Each row has a name. Each question is about the rows just above it.

[-23 -27 -47  42   3  13  28  -6  -6 -18  -3  40  16   9 -36   4 -15  -3
 -16  26  -9  -8  23 -26   0  11   5 -38   4  16   6   8  14  24 -12] : j_114
[-23 -27 -47  42   3  13  28  -6  -6 -18  -3  40  16   9 -36   4 -15  -3
 -16  26  -9  -8  23 -26   0  11 -23  20  17  23 -10  43  11   9  -7] : j_451
[-12 -12  58 -46  -3   3  19  -7  15   5  35  35  -6   5   4   9  24 -24
  20   5   5 -21   1  -3  -6 -93 -33  -8  16   7  -4  -5 -16 -76  35] : j_982
[-14  15  37 -31   5  -1  -6  70  -9 -28  -4  10   5  24  11   2 -19   7
   8  -1   3   8  31 -12 -24  25 -22  17  23  18   5   0  14 -15  -8] : j_836
[-14  -1  -9  -6  15  70   5  37 -31 -28  26 -29 -32  -9 -42  13  -2  17
  -1 -17 -33   0  -3  31  -8 -14 -27  18  -9   4   3   4 -23  50   0] : j_425
[ -3   2   5 -26 -39  10  -6 -28  -1  -4  -9  70  -7  19  19  11 -69  37
  -3 -31  -2  14   4  19 -28 -13 -41 -17  11  14   7  -3  -4  28  10] : j_738
What are the next 2 entries after [ 10  -6 -28  -1  -4  -9  70]?  [-7 19]
Whose row is [-23 -27 -47  42   3  13  28  -6  -6 -18  -3  40  16   9 -36   4 -15  -3
 -16  26  -9  -8  23 -26   0  11 -23  20  17  23 -10  43  11   9  -7]?  j_451
Give the next 2 entries after [  5   4   9  24 -24].  [20  5]
Is [  5   5  20 -24  24] printed in one of the named rows, side by side and in this order?  no
Among the named rows, does one hold [-4 -6] next to each other, in this order?  no
The next 2 entries after [-14  15  37 -31   5  -1  -6  70  -9 -28]:  [-4 10]

[ 13  23 -86   0   5  11  26] : j_372
[-27 -36  20 -14  43 -24  25] : j_666
[ 69   0 -15 -15  98 -62 -14] : j_885
[-53  -1   2  -3 -46  38  19] : j_114
[-36 -99  31  -3  79 -31   8] : j_679
[ -1   2  -6 -46 -85  73  23] : j_982
Is [ -3  78 -31   8] printed in one of the named rows, side by side and in this order?  no
Is [-99  30] printed in one of the named rows, side by side and in this order?  no
The next 2 entries after [ -6 -46 -85]:  [73 23]
The next 2 entries after [ -1   2  -3 -46]:  [38 19]
The next 2 entries after [  2  -3 -46]:  [38 19]
Among the named rows, does one hold [ 30  -3  79 -31] next to each other, in this order?  no

[  2 -66  -9 -24  10  -9  10 -36 -16   4   1  14  -3   9 -21  27  12  34
  -4  45 -12 -18  49  15  10 -38 -40 -22]  j_836
[ 19  22 -33   7   3  -7  -2  10 -11 -36 -20 -23  12   3  14 -27   0  34
  24  -4   9 -27 -54 -20  74  31 -13 -15]  j_114
[ 12 -35  21 -19 -11   2 -43   7  15  41  -4   6   8  -8 -42 -44  -9  34
 -23 -13 -12  -6 -32 -31   2  56 -26 -26]  j_885
The next 2 entries after [  3  14 -27   0  34]:  [24 -4]
Does one of the named rows hold [ -7   3   7 -33] side by side, in this order?  no
Among the named rows, does one hold [-13 -12  -6 -33 -31] next to each other, in this order?  no
Is [  3  -7  -2  10 -11] printed in one of the named rows, side by side and in this order?  yes
Is [41 -4] printed in one of the named rows, side by side and in this order?  yes

[ -5   1   2 -11  14   8 -25 -17  10  21   0  -2  -7 -16  20  -3] -> j_666
[-51  37  25  21 -40 -41 -40  37 -25 -50 -28  27  33   7 -53 -32] -> j_95
[ 34  65  25 -25  37 -41 -40 -50  21 -40  42  21 -78 -41  66  -5] -> j_425
[ 15   8 -25   2   1   5  60  -1  21   9  12  -2 -14  21   0  19] -> j_372
[ -9  11  15   8  -3 -11 -21   9 -13 -21 -12  18  25 -10  -4 -23] -> j_679
What are the next 2 entries after [-11 -21]?  [  9 -13]
Does one of the named rows hold [-13   9] side by side, in this order?  no
Among the named rows, does one hold [ -2  -7 -16  20  -3] next to each other, in this order?  yes
What are the next 2 entries after [ 25  21 -40 -41 -40  37 -25 -50]?  [-28  27]
Is [ 21  25  37 -51] printed in one of the named rows, side by side and in this order?  no
Does one of the named rows hold [-50  21 -40  42  21] side by side, in this order?  yes
The next 2 entries after [ 14   8 -25]:  [-17  10]

[  8   0  46 -77   5] : j_372
[  7   3  47 -88  34] : j_835
[  6  23  41 -56   4] : j_982
[ -7  -3  24 -52  24] : j_679
[ 23   6  52 -79   5] : j_451
What are the next 2 entries after [23  6]?  [ 52 -79]
Among the named rows, does one hold [-52  24] next to each other, in this order?  yes
Give the next 2 entries after [23 41].  [-56   4]

[33  5 -7  7  8] -> j_425
[-17  33   4 -24  45] -> j_372
[-91  46   3 -69  37] -> j_666
[ 32 -13  -4  22 -10] -> j_451
[-13  35  -1 -20  37] -> j_114
[ 46 -91  -1  75 -43] -> j_95
Is [  3 -70  37] printed in one of the named rows, side by side and in this order?  no
The next 2 entries after [33  4]:  [-24  45]
Does one of the named rows hold [-17  33   4 -24] side by side, in this order?  yes
The next 2 entries after [-91  46]:  [  3 -69]
Does one of the named rows hold [ 46 -91  -1  75] side by side, in this order?  yes

[-83 -14 -60 -19   8  -6   9  72  49] = j_885
[-74 -30  37   0 -60  45  65  27  60] = j_836
[-74 -30 -78 -69  34 -82 -62 -75 -66] = j_451
[-56 -52 -39 -48  35  -1   7  22 -71] = j_425
[ 68 -24  -3   8  32 -21  57 -21 -14] = j_835
[-20  76  21  19  70  64  26 -18 -72] = j_738
Is [ 68 -24] printed in one of the named rows, side by side and in this order?  yes
Whose row is [-74 -30 -78 -69  34 -82 -62 -75 -66]?  j_451
Is [-47  35] printed in one of the named rows, side by side and in this order?  no
Is [-3  8 32] printed in one of the named rows, side by side and in this order?  yes

[-20  -9   4   0   2   7  -9   1  -6   4  16  12 -16  13   8   9 -10 -16
  -5  -1   4  -2  15  -9   7 -13   7   2  14  -4   4] -> j_372
[-24   6  -3  12  -6   8 -14   8  -8 -10   4  25   3   4  23  21  14 -30
  -3  -7  -9   4  34 -25   3  -3 -20 -20  10  -5 -13] -> j_982
[-26 -11   7   2   3  20  -5   8 -23  -5  13  17 -28  12  18  23 -21 -18
  -9  -9  13 -10   8   0   7   1  -3  -4   4  -5  -5] -> j_738
[-14  10   0  -4   3   5 -11   8  -4   0  14   9 -23   7   6  18 -12 -17
   1   6  -8   2  10   4   4  -4  -2   9  19  -9  -4] -> j_679
[ 17  11  -3   2   2  14 -26   5 -14 -12  14  24   9  33   1  16  11 -25
 -15  15 -15   1  25 -24  17   7   2  -2   3  -5  -2] -> j_451
[-19   0   0 -26  -9   9 -21   3 -15 -14  17  18 -11  21   1  12  -8 -19
  -2   9  -8  -1  -3  -3  -1   0  -5   7  16  -1   8] -> j_885
[-16  -2   1   0   8  26  -5  19 -15 -27  23  37 -23   6  15  46 -34 -22
 -13 -20  16 -11   1   5   7  16  -6 -21   3  14 -22] -> j_425
[-22 -14  -9 -13   2  18 -20   1  -7   0  13  24  -8   8  14  21  -9  -5
  -6   2  -6  -7   0  -9   2   0  -4  -1  17  -4  -3] -> j_95
[ 11   2  -3  17 -10   7 -26   4  -5  18  21  18 -10  12  10  16 -38   0
  -1 -10   0 -12   4  -1  17   0  -2  12   6  -7  -1] -> j_666
[-27 -32 -18  56  28 -44 -24  29  36  69  22  37  -2  -2   8  23 -77  31
  -2 -55 -26 -10  99 -13  60   7  14 -43  13  19 -42] -> j_114
[-21  -1  -3   2   2  14 -26   5 -14 -12  14  24   9  33   1  16  11 -25
 -15  15 -15   1  25 -24  17   7   2  -2   3  -5   2] -> j_835
[-11   5  16  -4  -2 -23 -32   3 -10   2   3   7  -5  -4  40  10   9 -28
   2 -15 -18  -4  21 -15  -8 -16 -19 -10  35 -11  -7] -> j_836
Whose row is [-21  -1  -3   2   2  14 -26   5 -14 -12  14  24   9  33   1  16  11 -25
 -15  15 -15   1  25 -24  17   7   2  -2   3  -5   2]?  j_835
What are the next 2 entries after [17 11 -3  2]?  [ 2 14]

[-29  31  23   5   0  12 -56  -1   1  -6  53  26 -40   5  40  18 -28 -13
  15 -49   3  34 -32   4 -23 -76  -3] -> j_835
[-38  17  31  -6  -4  51 -43  25  -8 -33  59  24 -46   3 -10  14 -41 -27
   2 -40 -30  18   5  13   7 -70 -40] -> j_451
[-18 -28  15 -15 -18  31  26  18 -11 -50  -5 -13  -9  -4 -77  -8 -26 -20
 -22  33 -21 -40  61   3  62  24 -24] -> j_425
What are the next 2 entries after [ 18 -11 -50  -5]?  [-13  -9]
Is [-11 -50] printed in one of the named rows, side by side and in this order?  yes

[  5   8 -37 -45  24  75 -20]  j_982
[  0  -4  17  39 -27  78  27]  j_666
[  0  -4  17   7 -27  78  27]  j_372
[ 24   9 -63 -45  20 -40 -17]  j_425
[  5   8  17 -27   7 -62 -20]  j_836
[ 36   4 -76 -33  14 -12 -11]  j_885
Is [  9 -63 -44] printed in one of the named rows, side by side and in this order?  no
Is [ 39 -27] printed in one of the named rows, side by side and in this order?  yes
What are the next 2 entries after [ 17   7 -27]?  [78 27]
The next 2 entries after [ 0 -4 17  7]:  [-27  78]

[56 43 28 47 52 26 54 67 45 48 37 27] : j_451
[33 43 56 59 47 44 46 50 22 49 45 34] : j_95
[33 43 56 59 47 44 46 50 32 49 45 34] : j_372
[61 28 41 27 47 52 32 41 39 38 17 22] : j_666
[38 84 33 21 35 60 62 63 43 43 36 27] : j_114
[32 40 23 42 24 42 35 48 26 47 58 51] : j_885
What are the next 2 entries after [47 52 26 54 67 45 48]?  [37 27]
Is [45 49] printed in one of the named rows, side by side and in this order?  no
Whose row is [33 43 56 59 47 44 46 50 32 49 45 34]?  j_372
What are the next 2 entries after [52 26]?  [54 67]

[-35 -43   4 -17  56 -74 -15] = j_425
[ 19 -15 -18 -25  27  30  -1] = j_738
[-10 -18   0  -8 -32  13 -27] = j_114
[  1 -13 -16 -56  65 -55  -6] = j_666
[-27 -14  21   6 -18 -26 -22] = j_836
[13 -7 12  3 23  9 31] = j_885
[  4 -49  65 -56 -16 -23 -26] = j_679
[10 -3 24 -1 14  9 33] = j_95
[ 24 -15   9   1  11 -17 -25] = j_982
[  9   2   5 -30 -31 -18   8] = j_835
[ 40  17  81 -30  -7  46 -11] = j_451
[ 15  31  -2  30  26 -37   9] = j_372
What are the next 2 entries after [-3 24 -1 14]?  [ 9 33]
Among the named rows, does one hold [  1  11 -17 -25] next to each other, in this order?  yes
Among the named rows, does one hold [ 65 -55] next to each other, in this order?  yes
Is [-15 -18 -25] printed in one of the named rows, side by side and in this order?  yes
Among the named rows, does one hold [39 17] next to each other, in this order?  no
The next 2 entries after [-16 -56  65]:  [-55  -6]

[ -7  22  65 -21  -9  54 -35 -33 -10 -26 -17 -18 -74   8 -25  -3  20  -4
  37  18  31 -41  18  30]  j_95
[ -9   4  43 -11 -30  58 -29 -18  11 -57  -8  -2 -77 -13  -1 -55  21  -3
  39 -11  15 -27  13  19]  j_836
[-16 -15  62   2  -4  36 -40  -8   6 -18 -35 -22 -71  28 -39  21  18  -5
  33  31  19 -36  25  42]  j_372
[-11  -1  66 -10  -5  45 -37 -23  -5 -20 -26 -22 -72  21 -33  13  21  -4
  34  27  27 -41  21  35]  j_679
[ -6 -31  52 -22 -23  61 -29 -30  -1 -46  -7  -8 -76 -12  -6 -42  20  -1
  38  -4  24 -34  13  20]  j_885
Does one of the named rows hold [-20  -5 -23 -37] side by side, in this order?  no
Among the named rows, does one hold [-77  -2  -8] next to each other, in this order?  no

[  1  79   1  64 -24 -11 -11   5 -82] -> j_451
[  1  79   0   5 -51 -15   2   9 -75] -> j_679
[ -4  63   0   5 -51   9  80 -15  26] -> j_114
Does one of the named rows hold [  5 -51 -15   2] side by side, in this order?  yes
The row with [ -4  63   0   5 -51   9  80 -15  26] is  j_114

[ 12  -8 -31  89 -18 -53 -14] -> j_835
[ 52  -5  22  89  28 -63  23] -> j_836
[ 24 -20 -31  89  -9   9   6] -> j_666
[ 32  12  -9 -31  89 -31 -13] -> j_738
[ 24 -20 -31  89  -9   8   6] -> j_885
[-18 -30 -61  89  26  30 -43] -> j_451
[ 28   6 -22  89 -26 -21   9] -> j_679
[52 -5 22 89 28 12 23] -> j_425
Give the next 2 entries after [-18 -30 -61  89].  [26 30]
Is [ 8 -9] printed in one of the named rows, side by side and in this order?  no
Which row holds [ 24 -20 -31  89  -9   8   6]?  j_885
What are the next 2 entries after [ 12  -9 -31  89]?  [-31 -13]
Whose row is [ 24 -20 -31  89  -9   9   6]?  j_666

[-55 -82 -16 -80 -42 -48   9  35] : j_836
[  2 -15 -18  -6 -31  26 -29  16] : j_679
[  2 -82 -16 -80 -31 -19  21  41] : j_666
Among the named rows, does one hold [ 26 -31  -6 -18] next to each other, in this order?  no
Where do [-55 -82 -16 -80 -42 -48   9  35] appear?  j_836
Is [-80 -42 -48] printed in one of the named rows, side by side and in this order?  yes
Among the named rows, does one hold [-42 -48] next to each other, in this order?  yes
Does one of the named rows hold [-48 -42 -80] side by side, in this order?  no

[-26  38  28 -10  -8   1  10 -20  14  19 -16   2 -50] = j_451
[ 39  -5  36  18  -9  -4 -26  -6  31 -32  84 -17 -22] = j_836
[ 48 -12 -33 -44 -17  38  34  66 -36  -2 -15   3 -72] = j_114
[ 46 -33 -65  -4 -10  46   7  46 -34   2 -45   6 -50] = j_982
[-26  38  28 -10  -8   1  10 -20 -29  19 -16   2 -50] = j_666
[ -6  10   7  -2  -6   1   2  -4   5   4  -3   1 -12] = j_95
[  7  -6  -6  -2  10   1   2  -4   5   4  -3   1 -12] = j_738
Among the named rows, does one hold [-33 -65  -4 -10] next to each other, in this order?  yes
What are the next 2 entries after [-6 10  7 -2 -6]?  [1 2]
Is [ 28 -10] printed in one of the named rows, side by side and in this order?  yes

[ -5  -6  74   5  -7 -26  39  -2  50  -5 -14  -3  -5  60   4]  j_372
[  15   12  -28   -2   11    0    6   -3  -18 -100   12  -30   -1  -19
   -4]  j_666
[-28 -17  21  -4 -25 -16  -6  -2  48  12  12 -28  18 -32   1]  j_425
[  4   5 -12  -4 -48  29 -16  -1  28 -24  -6  -7 -15 -69   2]  j_95
Among the named rows, does one hold [-25 -16] next to each other, in this order?  yes
The next 2 entries after [   6   -3  -18 -100   12  -30   -1]:  [-19  -4]
Is [   6   -3  -18 -100] printed in one of the named rows, side by side and in this order?  yes
Is [ -4 -25 -17] printed in one of the named rows, side by side and in this order?  no
Does one of the named rows hold [-2 11  0  7] side by side, in this order?  no
The next 2 entries after [ 12  12 -28]:  [ 18 -32]
Is [ 29 -16] printed in one of the named rows, side by side and in this order?  yes

[ -5   1 -18 -28  45  11   7  12   7 -24   3   0 -44   1  -8   1 -46 -25
   3 -19 -41 -21  31  32  -5  31  39 -17] = j_95
[-44   8   3  13 -18 -20 -48  -4 -24  16   7  16  -9 -44   7  21  47   0
   7   7   2  18  10 -24  -6   0  -4   4] = j_679
[ 30  75 -43  10  41   9   8  44   3 -15  39 -26 -81 -11  13  -9 -50  34
   8  -1 -76 -16   0  11 -38  52  -6  36] = j_425
[ 65  39 -14   5  21  20  44  27  13  -8  18 -37 -33  41  12 -35 -31  42
   0   3 -21 -12 -19   6  -4  23 -21  23] = j_982
[ 65  39 -14   5  21  20  44 -12  13  -8  18 -37 -33  41  12 -35 -31  42
   0   3 -21 -12 -19   6  -4  23 -21  23] = j_836
[ 65  39 -14   5  21  20  44 -12  13  -8  18 -37 -33  41  12 -35 -31  42
   0   3 -21 -12 -19   6  -4  23 -21  23] is in which row?  j_836
The next 2 entries after [-18 -28  45  11   7  12   7 -24]:  [3 0]
The next 2 entries after [  7  16  -9 -44   7  21]:  [47  0]

[-31  82 -43 -30  -5   1   1 -32] -> j_114
[-31  82 -43 -30  -5   1   1 -35] -> j_738
[ -6 -80  -4  -8   7   0  -1  -7] -> j_425
[ 34 -39  58  29   6   0  -1  27] -> j_372
[ 31 -75  55  28   9   0  -1  25] -> j_451
[-20 -60  29   7  58   1   0 -20] -> j_835
[ 36 -40  60  32   4   2   1 -18] -> j_679
[  7  -6  -8 -80  -4   1   0 -26] -> j_982
[ 33 -45  58  29   7   0  -2  26] -> j_885
[ 36 -40  60  32   4   2  -1  30] -> j_666
[-53  23 -72 -50   2  -2   2 -50] -> j_836
[ 35 -38  60  31   4   1  -1  29] -> j_95
The next 2 entries after [-50   2  -2]:  [  2 -50]
What are the next 2 entries after [58 29  7]?  [ 0 -2]
Give the next 2 entries after [ -6 -80  -4  -8   7].  [ 0 -1]

[-46  46 -34  60]  j_451
[-79  41  81  48]  j_738
[-68  68  -4  12]  j_95
[ 64  -1 -35 -77]  j_666
[-13 -50 -18  38]  j_679
[ 11 -50  -6  69]  j_885
[  7 -58  70 -56]  j_836
[-25   8  14 -28]  j_835
[-49  60 -27  -1]  j_982
[ 69 -57  81  -6]  j_425
The row with [ 64  -1 -35 -77] is  j_666
Among the named rows, does one hold [-49  60 -27  -1] next to each other, in this order?  yes
Whose row is [-79  41  81  48]?  j_738
Whose row is [-25   8  14 -28]?  j_835
Among the named rows, does one hold [ 69  -6 -50] next to each other, in this order?  no

[ 20  37 -12  70] -> j_679
[  1 -28  59 -17] -> j_836
[  1 -53  46  53] -> j_982
[-12 -13  68  54] -> j_738
[37 46 42 53] -> j_885
[33 41 41 44] -> j_666
[-54  -9  -8  63] -> j_835
[-14 -41 -32 -71] -> j_372
Is [  1 -28] printed in one of the named rows, side by side and in this order?  yes
Which row holds [-54  -9  -8  63]?  j_835
Whose row is [  1 -53  46  53]?  j_982
Whose row is [ 20  37 -12  70]?  j_679
Does one of the named rows hold [-41 -32] side by side, in this order?  yes

